Below is a small trained network, with its code and all its weights. Each question gives an input and a class and asks what happens when units are switched off, that is, made to give their printed mean instead of their output.

import numpy as np


def w(rows, s, z=0):
    codes = np.array(rows[::2]) - 128.0
    scale = np.full(codes.shape[1], s)
    scale[-1] = z or s
    return codes * scale


def f(y):
    return y / 2 * (1 + np.tanh(0.7978845608 * (y + 0.044715 * y**3)))


def log_softmax(a):
    a = a - a.max(-1, keepdims=True)
    return a - np.log(np.exp(a).sum(-1, keepdims=True))


def net(x, mask):
    res = np.array(x, float).reshape(1, 8) / 4 @ E
    y = f(res @ A[0][:, :-1].T + A[0][:, -1])
    res = res + np.where(mask, y, B[0][:, -1]) @ B[0][:, :-1]
    return log_softmax(res[-1] @ U[:, :-1].T + U[:, -1])


A, B = {}, {}
E = w([
[89,92,139,132,118,149,137,120,145,82,138],'x0',
[115,103,106,169,149,170,120,121,97,155,92],'x1',
[90,154,64,4,113,109,97,103,103,172,109],'x2',
[93,135,98,114,150,96,101,108,162,137,149],'x3',
[138,88,120,159,112,71,115,168,136,184,160],'x4',
[100,109,158,108,50,152,101,100,97,130,177],'x5',
[127,178,106,137,66,136,185,183,110,139,123],'x6',
[193,98,74,104,153,109,135,73,93,123,113],'x7',
],0.012)
A[0] = w([
[64,149,114,148,152,105,113,236,201,190,125,179],'neuron 0',
[139,91,198,158,103,165,133,200,115,103,122,153],'neuron 1',
[91,133,189,93,129,179,149,74,245,35,144,158],'neuron 2',
[87,157,137,132,73,181,160,121,72,163,130,254],'neuron 3',
[93,155,162,152,151,221,136,63,141,2,115,118],'neuron 4',
[156,79,151,109,125,97,70,49,97,118,97,190],'neuron 5',
[145,87,133,244,149,158,96,44,182,113,169,158],'neuron 6',
[180,94,106,69,138,101,149,44,94,140,135,174],'neuron 7',
[148,97,180,184,141,149,82,70,163,137,173,113],'neuron 8',
[137,128,115,122,85,102,203,201,84,145,154,219],'neuron 9',
[173,138,55,61,101,97,174,146,163,122,84,113],'neuron 10',
],0.0091,0.0052)
B[0] = w([
[82,101,106,176,101,150,86,135,152,143,52,236],'neuron 0',
[99,157,65,88,136,118,46,71,101,139,108,234],'neuron 1',
[120,60,205,147,121,129,79,169,183,167,72,227],'neuron 2',
[94,210,111,127,57,157,133,101,106,100,96,225],'neuron 3',
[190,66,47,233,197,199,185,153,255,122,47,230],'neuron 4',
[70,148,87,97,158,99,142,88,137,98,175,220],'neuron 5',
[153,168,96,73,190,81,101,131,123,118,104,255],'neuron 6',
[150,161,94,111,118,124,125,83,158,93,221,231],'neuron 7',
[228,105,119,67,176,62,155,149,68,136,175,205],'neuron 8',
[106,129,121,127,140,205,105,52,199,184,74,229],'neuron 9',
[134,106,64,100,171,99,122,68,143,94,169,204],'neuron 10',
],0.0095,0.0098)
U = w([
[168,98,242,117,176,90,88,199,76,138,128,5],'0',
[76,133,219,64,104,126,170,130,99,118,144,45],'1',
[143,211,101,73,170,94,87,1,26,112,221,193],'2',
[179,75,68,162,213,241,238,87,146,145,85,161],'3',
[70,170,190,143,21,211,60,72,120,193,79,230],'4',
],0.007,0.0027)

Each question gives the input, the list of numbers given to net, and the class t.
The units are the neurons (one row each of A and B). Each row of codes is followed by its name. A weight is (code - 128) times the scale printed after its matrix; where a second scale follows, it is the last column's (A, B and U).
mask holds one flag per neuron, in row order. A switched-off neuron (its flag False) gives its mean, the last column of its row in B, instead of its output. The means were averaged over made-up inputs and are rounded, as every weight is.
A unit's drop is (log p(t) with every unit on - log p(t) with that unit switched off) / (log p(t) with every unit on - log p(t) with every unit switched off).
The circuit of an input: a set's keep is (log p(t) with only the set's units on - log p(t) with every unit switched off) / (log p(t) with every unit on - log p(t) with every unit switched off). Starting from all 11 units, units are removed one at a time, each time the one whose removal leaves the highest keep (on an exact tie, the one counted first), for as long as the keep stays at least 0.8.
circuit, biggest first: the units of the circuit, biggest drop first
unit that matters most: the unit with the biggest drop
top k neurons: the k neurons with the biggest drops, biggest first
drop when u is switched off: that unit's drop, to one decimal
input [8,-1,-8,-3,6,6,-4,-5], class 0: unit that matters most -> neuron 2
input [-4,4,-7,-7,8,-6,0,-2], class 4: circuit, biggest first -> neuron 4; neuron 1
input [-5,-4,7,-4,-1,-3,-7,-7], class 1: top 3 neurons -> neuron 9; neuron 1; neuron 4
input [-4,-7,-1,-8,-1,-2,-3,-1], class 4: circuit, biggest first -> neuron 4; neuron 6
input [0,-7,2,0,1,-6,6,-2], class 4: circuit, biggest first -> neuron 4; neuron 0
input [1,8,-5,4,-3,5,3,-7], class 3: top 2 neurons -> neuron 4; neuron 8
input [-1,-8,4,-3,-3,-8,6,-4], class 4: top 2 neurons -> neuron 4; neuron 0
input [8,2,3,5,-5,1,-2,-8], class 3: top 2 neurons -> neuron 4; neuron 1
input [7,-5,8,5,-5,3,-3,-2], class 4: top 3 neurons -> neuron 2; neuron 8; neuron 6
input [-4,1,-6,-5,8,-3,4,-1], class 4: drop when neuron 4 is switched off -> 0.1
input [0,8,1,-2,6,7,3,8], class 2: drop when neuron 4 is switched off -> 0.2
input [4,0,2,2,-3,6,-4,-4], class 3: drop when neuron 4 is switched off -> 1.6
